Below is a small trained network, with its code and all its weights. Each question gives an input and a class and asks what happens when units are switched off, that is, made to give their printed mean instead of their output.

import numpy as np


def w(rows, s, z=0):
    codes = np.array(rows[::2]) - 128.0
    scale = np.full(codes.shape[1], s)
    scale[-1] = z or s
    return codes * scale


def f(y):
    return y / 2 * (1 + np.tanh(0.7978845608 * (y + 0.044715 * y**3)))


def log_softmax(a):
    a = a - a.max(-1, keepdims=True)
    return a - np.log(np.exp(a).sum(-1, keepdims=True))


def net(x, mask):
    res = np.array(x, float).reshape(1, 3) / 4 @ E
    y = f(res @ A[0][:, :-1].T + A[0][:, -1])
    res = res + np.where(mask, y, B[0][:, -1]) @ B[0][:, :-1]
    return log_softmax(res[-1] @ U[:, :-1].T + U[:, -1])


A, B = {}, {}
E = w([
[215,204,71,197,70,139,84,115,159,87],'x0',
[214,130,174,164,251,150,158,131,169,93],'x1',
[59,176,58,93,151,179,147,206,203,103],'x2',
],0.012)
A[0] = w([
[121,166,68,138,37,152,18,153,112,137,105],'N0',
[227,186,128,177,95,141,88,95,137,78,4],'N1',
[66,158,104,100,192,180,185,216,193,89,6],'N2',
[157,167,83,137,152,172,134,163,176,63,24],'N3',
[102,123,52,80,174,174,180,189,168,99,133],'N4',
[120,94,175,146,148,139,136,137,109,98,80],'N5',
[160,64,111,105,157,139,147,121,110,120,79],'N6',
[68,115,172,53,125,159,169,188,123,204,49],'N7',
[182,117,164,153,38,85,83,78,76,137,35],'N8',
[58,162,37,93,50,141,110,213,138,104,105],'N9',
[212,166,168,206,156,173,101,181,164,75,79],'N10',
[147,83,185,90,121,115,148,144,112,162,77],'N11',
[120,124,136,151,69,48,77,91,55,175,158],'N12',
[77,105,136,88,121,109,172,161,107,102,47],'N13',
[56,108,116,84,32,92,99,96,60,160,49],'N14',
[38,89,160,74,164,129,163,138,118,186,120],'N15',
[163,70,244,148,209,114,136,98,96,161,149],'N16',
[86,90,113,80,9,110,81,143,69,162,146],'N17',
[114,110,212,89,193,66,170,141,80,115,99],'N18',
],0.012,0.017)
B[0] = w([
[94,124,59,173,53,87,158,127,194,162,206],'N0',
[196,76,227,47,208,181,142,195,16,145,188],'N1',
[225,61,198,44,200,185,112,204,4,150,181],'N2',
[31,163,75,189,28,57,140,41,234,129,169],'N3',
[119,168,158,113,127,115,81,93,139,77,206],'N4',
[97,133,104,126,130,116,154,157,127,153,135],'N5',
[121,129,113,147,118,169,151,148,139,142,133],'N6',
[103,195,130,125,107,88,27,96,188,88,174],'N7',
[64,200,126,146,109,101,51,90,190,58,185],'N8',
[74,118,69,203,51,96,173,103,150,150,222],'N9',
[109,136,162,92,142,127,57,117,157,79,217],'N10',
[141,99,89,113,108,132,129,126,134,175,153],'N11',
[126,164,159,105,171,146,58,120,135,70,233],'N12',
[95,160,131,141,123,113,117,105,175,57,144],'N13',
[203,64,186,66,175,176,180,191,38,179,207],'N14',
[164,146,167,143,148,146,56,102,129,54,211],'N15',
[153,69,109,146,95,143,215,154,104,219,237],'N16',
[150,142,204,99,169,143,77,122,138,78,251],'N17',
[144,87,88,165,106,112,182,176,102,196,184],'N18',
],0.012,0.018)
U = w([
[235,82,194,100,225,146,120,164,26,147,253],'0',
[123,199,130,145,114,103,61,94,206,44,45],'1',
[124,103,5,193,44,99,253,145,148,255,73],'2',
],0.0099,0.0051)

Each question gives the input, the list of numbers given to net, and the class t.
The units are the neurons (one row each of A and B). Each row of codes is followed by its name. A weight is (code - 128) times the scale printed after its matrix; where a second scale follows, it is the last column's (A, B and U).
mask holds one flag per neuron, in row order. A switched-off neuron (its flag False) gives its mean, the last column of its row in B, instead of its output. The means were averaged over made-up inputs and are rounded, as every weight is.
A unit's drop is (log p(t) with every unit on - log p(t) with that unit switched off) / (log p(t) with every unit on - log p(t) with every unit switched off).
unit that matters most: the unit with the biggest drop
top k neurons: the k neurons with the biggest drops, biggest first
drop when u is switched off: that unit's drop, to one decimal
input [0,8,-7], class 2: unit that matters most	N16
input [-6,0,1], class 1: top 2 neurons	(N14, N7)
input [-6,1,-6], class 2: top 2 neurons	(N16, N18)
input [-8,0,7], class 1: top 4 neurons	(N7, N14, N4, N13)
input [3,8,1], class 1: top 2 neurons	(N3, N14)
input [3,8,3], class 1: top 3 neurons	(N3, N14, N10)
input [1,-7,1], class 2: top 2 neurons	(N9, N0)
input [-5,0,2], class 1: top 3 neurons	(N14, N7, N1)
input [0,2,-7], class 2: top 2 neurons	(N16, N17)
input [-8,7,-1], class 2: drop when N16 is switched off	0.1
input [1,0,-2], class 1: drop when N14 is switched off	5.3
input [4,-5,-8], class 1: drop when N8 is switched off	9.3
input [-6,-3,6], class 1: drop when N7 is switched off	2.3
input [6,-3,-8], class 1: unit that matters most	N8
